Here is a tiny trained network, its code and every weight. The questions are about switching its units off for an input and a target symbol, where a switched-off unit gives its printed mean instead of its output.

import numpy as np


def w(rows, s, z=0):
    codes = np.array(rows[::2]) - 128.0
    scale = np.full(codes.shape[1], s)
    scale[-1] = z or s
    return codes * scale


def f(y):
    return np.maximum(y, 0)


def softmax(a):
    e = np.exp(a - a.max(-1, keepdims=True))
    return e / e.sum(-1, keepdims=True)


def log_softmax(a):
    a = a - a.max(-1, keepdims=True)
    return a - np.log(np.exp(a).sum(-1, keepdims=True))


def net(x, mask):
    ids = ['ΓΔΛΠΦΩβεζηθμξστψ'.index(c) for c in x.split()]
    T = len(ids)
    res = E[ids] + P[:T]
    u = 0
    for l in range(2):
        r = res
        for j in range(3):
            rows = slice(2 * j, 2 * j + 2)
            q, k, v = (r @ M[l][rows].T for M in (Q, K, V))
            z = softmax(np.where(np.tri(T) > 0, q @ k.T / 2**0.5, -1e9)) @ v
            o = O[l][rows]
            res = res + np.where(mask[u + j], z, o[:, -1]) @ o[:, :-1]
        u += 3
        y = f(res @ A[l][:, :-1].T + A[l][:, -1])
        res = res + np.where(mask[u : u + 8], y, B[l][:, -1]) @ B[l][:, :-1]
        u += 8
    return log_softmax(res[-1] @ U[:, :-1].T + U[:, -1])


Q, K, V, O, A, B = {}, {}, {}, {}, {}, {}
E = w([
[169,75,129,128,84],'Γ',
[95,136,112,81,140],'Δ',
[152,180,85,76,94],'Λ',
[127,132,126,58,173],'Π',
[184,163,103,175,155],'Φ',
[168,79,105,158,137],'Ω',
[110,123,163,115,209],'β',
[126,96,137,134,72],'ε',
[113,149,108,170,118],'ζ',
[173,102,146,248,128],'η',
[119,170,162,160,85],'θ',
[113,114,146,73,136],'μ',
[55,94,122,155,198],'ξ',
[85,83,201,99,146],'σ',
[161,131,143,145,85],'τ',
[126,189,71,72,118],'ψ',
],0.016)
P = w([
[71,132,65,144,79],'0',
[177,124,139,134,108],'1',
[234,100,139,126,132],'2',
[138,148,119,146,151],'3',
[145,169,161,112,193],'4',
[149,189,254,110,229],'5',
],0.0095)
Q[0] = w([
[162,115,177,130,178],'0.h1',
[162,139,89,253,87],'0.h1',
[28,115,179,150,120],'0.h2',
[89,192,45,68,108],'0.h2',
[179,165,195,102,129],'0.h3',
[81,42,202,147,227],'0.h3',
],0.011)
K[0] = w([
[197,62,111,166,163],'0.h1',
[144,154,162,111,7],'0.h1',
[51,199,145,74,76],'0.h2',
[107,90,54,160,45],'0.h2',
[246,111,115,97,86],'0.h3',
[160,57,109,254,240],'0.h3',
],0.0091)
V[0] = w([
[254,139,192,76,102],'0.h1',
[199,92,72,84,112],'0.h1',
[152,52,133,157,155],'0.h2',
[136,237,114,137,101],'0.h2',
[176,117,46,136,206],'0.h3',
[105,176,173,79,65],'0.h3',
],0.0084)
O[0] = w([
[173,159,228,127,87,254],'0.h1',
[111,168,184,101,59,241],'0.h1',
[109,115,211,137,100,184],'0.h2',
[214,131,36,130,171,145],'0.h2',
[59,255,124,107,102,188],'0.h3',
[178,34,126,103,177,93],'0.h3',
],0.0084,0.0025)
A[0] = w([
[101,85,150,146,78,217],'0.n1',
[99,128,164,174,115,185],'0.n2',
[135,52,142,78,169,94],'0.n3',
[50,125,149,8,134,58],'0.n4',
[141,162,122,178,81,94],'0.n5',
[154,107,148,168,140,168],'0.n6',
[108,164,160,48,170,254],'0.n7',
[130,128,132,181,105,125],'0.n8',
],0.011,0.004)
B[0] = w([
[136,104,78,110,96,206],'0.n1',
[121,164,87,154,112,211],'0.n2',
[64,124,104,209,171,146],'0.n3',
[245,76,70,102,158,178],'0.n4',
[177,118,80,133,137,197],'0.n5',
[127,114,144,165,129,196],'0.n6',
[85,118,134,73,174,253],'0.n7',
[149,128,103,141,119,173],'0.n8',
],0.011,0.0062)
Q[1] = w([
[167,114,33,132,102],'1.h1',
[105,123,87,11,190],'1.h1',
[110,148,150,36,159],'1.h2',
[93,129,190,138,145],'1.h2',
[63,61,81,130,117],'1.h3',
[138,149,181,188,156],'1.h3',
],0.012)
K[1] = w([
[55,187,2,136,134],'1.h1',
[97,215,199,187,154],'1.h1',
[136,116,172,6,125],'1.h2',
[160,88,195,143,116],'1.h2',
[78,143,136,170,16],'1.h3',
[198,85,114,198,186],'1.h3',
],0.0092)
V[1] = w([
[151,115,162,181,48],'1.h1',
[16,53,136,80,4],'1.h1',
[135,7,98,163,160],'1.h2',
[163,96,254,125,124],'1.h2',
[81,120,115,91,103],'1.h3',
[173,92,121,81,199],'1.h3',
],0.0087)
O[1] = w([
[217,210,53,217,117,121],'1.h1',
[228,238,97,47,253,89],'1.h1',
[159,158,201,214,228,170],'1.h2',
[170,51,32,150,179,2],'1.h2',
[199,132,110,139,191,119],'1.h3',
[203,75,163,111,56,208],'1.h3',
],0.0073,0.0078)
A[1] = w([
[174,125,176,67,138,143],'1.n1',
[201,228,101,154,161,135],'1.n2',
[240,149,156,106,36,131],'1.n3',
[103,128,172,25,205,77],'1.n4',
[178,115,42,2,148,64],'1.n5',
[147,112,64,131,37,254],'1.n6',
[191,184,56,40,211,33],'1.n7',
[217,147,151,174,59,62],'1.n8',
],0.0069,0.0046)
B[1] = w([
[103,131,179,72,156,184],'1.n1',
[182,58,146,36,93,215],'1.n2',
[2,131,52,161,115,250],'1.n3',
[207,237,119,198,128,167],'1.n4',
[93,134,46,233,191,166],'1.n5',
[226,105,117,118,64,210],'1.n6',
[29,9,146,119,163,172],'1.n7',
[111,161,50,141,236,209],'1.n8',
],0.0064,0.011)
U = w([
[84,91,52,92,177,103],'Γ',
[84,115,168,105,147,216],'Δ',
[126,126,129,125,121,41],'Λ',
[162,22,136,88,79,68],'Π',
[76,152,95,152,66,59],'Φ',
[141,239,93,4,108,151],'Ω',
[120,104,130,122,137,106],'β',
[193,86,163,39,143,102],'ε',
[3,198,114,160,185,184],'ζ',
[121,191,116,161,136,21],'η',
[106,93,145,236,161,111],'θ',
[114,96,136,129,142,163],'μ',
[128,187,186,108,136,127],'ξ',
[216,151,198,101,139,131],'σ',
[252,141,68,197,101,251],'τ',
[110,114,181,102,103,108],'ψ',
],0.0066,0.0029)

Each question gives the input, a string of symbols that net reads in full, and the target symbol t.
The units are the heads (2 rows each of Q, K, V and O) and the neurons (one row each of A and B). Each row of codes is followed by its name. A weight is (code - 128) times the scale printed after its matrix; where a second scale follows, it is the last column's (O, A, B and U).
mask holds one flag per unit, layer by layer, with each layer's heads first. A switched-off unit (its flag False) gives its mean, the last column of its rows in O or B, instead of its output. The means were averaged over made-up inputs and are rounded, as every weight is.
A unit's drop is (log p(t) with every unit on - log p(t) with that unit switched off) / (log p(t) with every unit on - log p(t) with every unit switched off).
The circuit of an input: a set's keep is (log p(t) with only the set's units on - log p(t) with every unit switched off) / (log p(t) with every unit on - log p(t) with every unit switched off). Starting from the 12 units with the biggest drops (on a tie, the unit counted first), units are removed one at a time, each time the one whose removal leaves the highest keep (on an exact tie, the one counted first), for as long as the keep stays at least 0.8.
circuit, biggest first: the units of the circuit, biggest drop first
unit that matters most: the unit with the biggest drop
top k neurons: the k neurons with the biggest drops, biggest first
k most important neurons of layer l: the k neurons of layer l with the biggest drops, biggest first
input τ Φ θ Ω, target τ: circuit, biggest first -> 0.n7; 1.h1
input τ Π τ Ω, target τ: circuit, biggest first -> 0.n7; 1.h1; 0.h1
input ψ Π ξ, target ζ: circuit, biggest first -> 0.h3
input Λ τ Ω τ η θ, target Ω: 2 most important neurons of layer 1 -> 1.n2; 1.n5
input τ ε η ξ Π, target ζ: circuit, biggest first -> 0.h1; 0.n7; 1.n2; 1.h3
input σ σ Φ Φ ξ τ, target Φ: top 2 neurons -> 0.n3; 0.n7
input τ σ ε θ, target τ: circuit, biggest first -> 0.n7; 0.h3; 1.h1
input τ Ω τ ξ σ, target ζ: top 3 neurons -> 0.n7; 1.n2; 1.n6
input σ Ω τ, target σ: 3 most important neurons of layer 0 -> 0.n3; 0.n1; 0.n5
input Ω τ μ Ω Ω Λ, target Γ: circuit, biggest first -> 1.h2; 1.n5; 0.n7
input Ω Ω σ ψ, target Γ: top 2 neurons -> 1.n7; 1.n5
input τ η Γ Ω Δ, target Γ: circuit, biggest first -> 0.n4; 1.n5; 0.n7
input σ τ Φ, target σ: top 2 neurons -> 0.n3; 1.n2
input τ Ω Ω Π, target Γ: top 3 neurons -> 0.n4; 1.n7; 1.n5
input ε Γ τ ξ ζ ψ, target ζ: unit that matters most -> 0.h1
input Φ μ τ ε ψ θ, target τ: circuit, biggest first -> 1.h1; 0.h1; 1.h2
input ε σ τ Ω Δ, target Γ: circuit, biggest first -> 0.n4; 1.n7; 1.h1
input ζ σ Ω ξ Ω Φ, target Ω: circuit, biggest first -> 0.h3; 0.h2; 1.h1
input Φ ε ψ σ, target Π: top 2 neurons -> 0.n4; 0.n1
input η τ ψ ξ, target ζ: circuit, biggest first -> 1.h3; 0.h3
input σ ψ ζ, target σ: unit that matters most -> 1.h2
input Φ μ τ τ, target Φ: top 3 neurons -> 1.n3; 0.n5; 0.n7
input τ τ Φ η, target τ: 2 most important neurons of layer 0 -> 0.n7; 0.n5
input Γ Φ Ω Ω, target Γ: top 2 neurons -> 1.n7; 0.n1
input τ Ω Π τ Λ, target Γ: 2 most important neurons of layer 1 -> 1.n5; 1.n7
input Γ τ τ, target Γ: top 2 neurons -> 1.n7; 1.n3
input τ τ σ σ, target θ: 2 most important neurons of layer 0 -> 0.n3; 0.n6
input ξ ε Ω ψ σ, target Γ: unit that matters most -> 0.n4
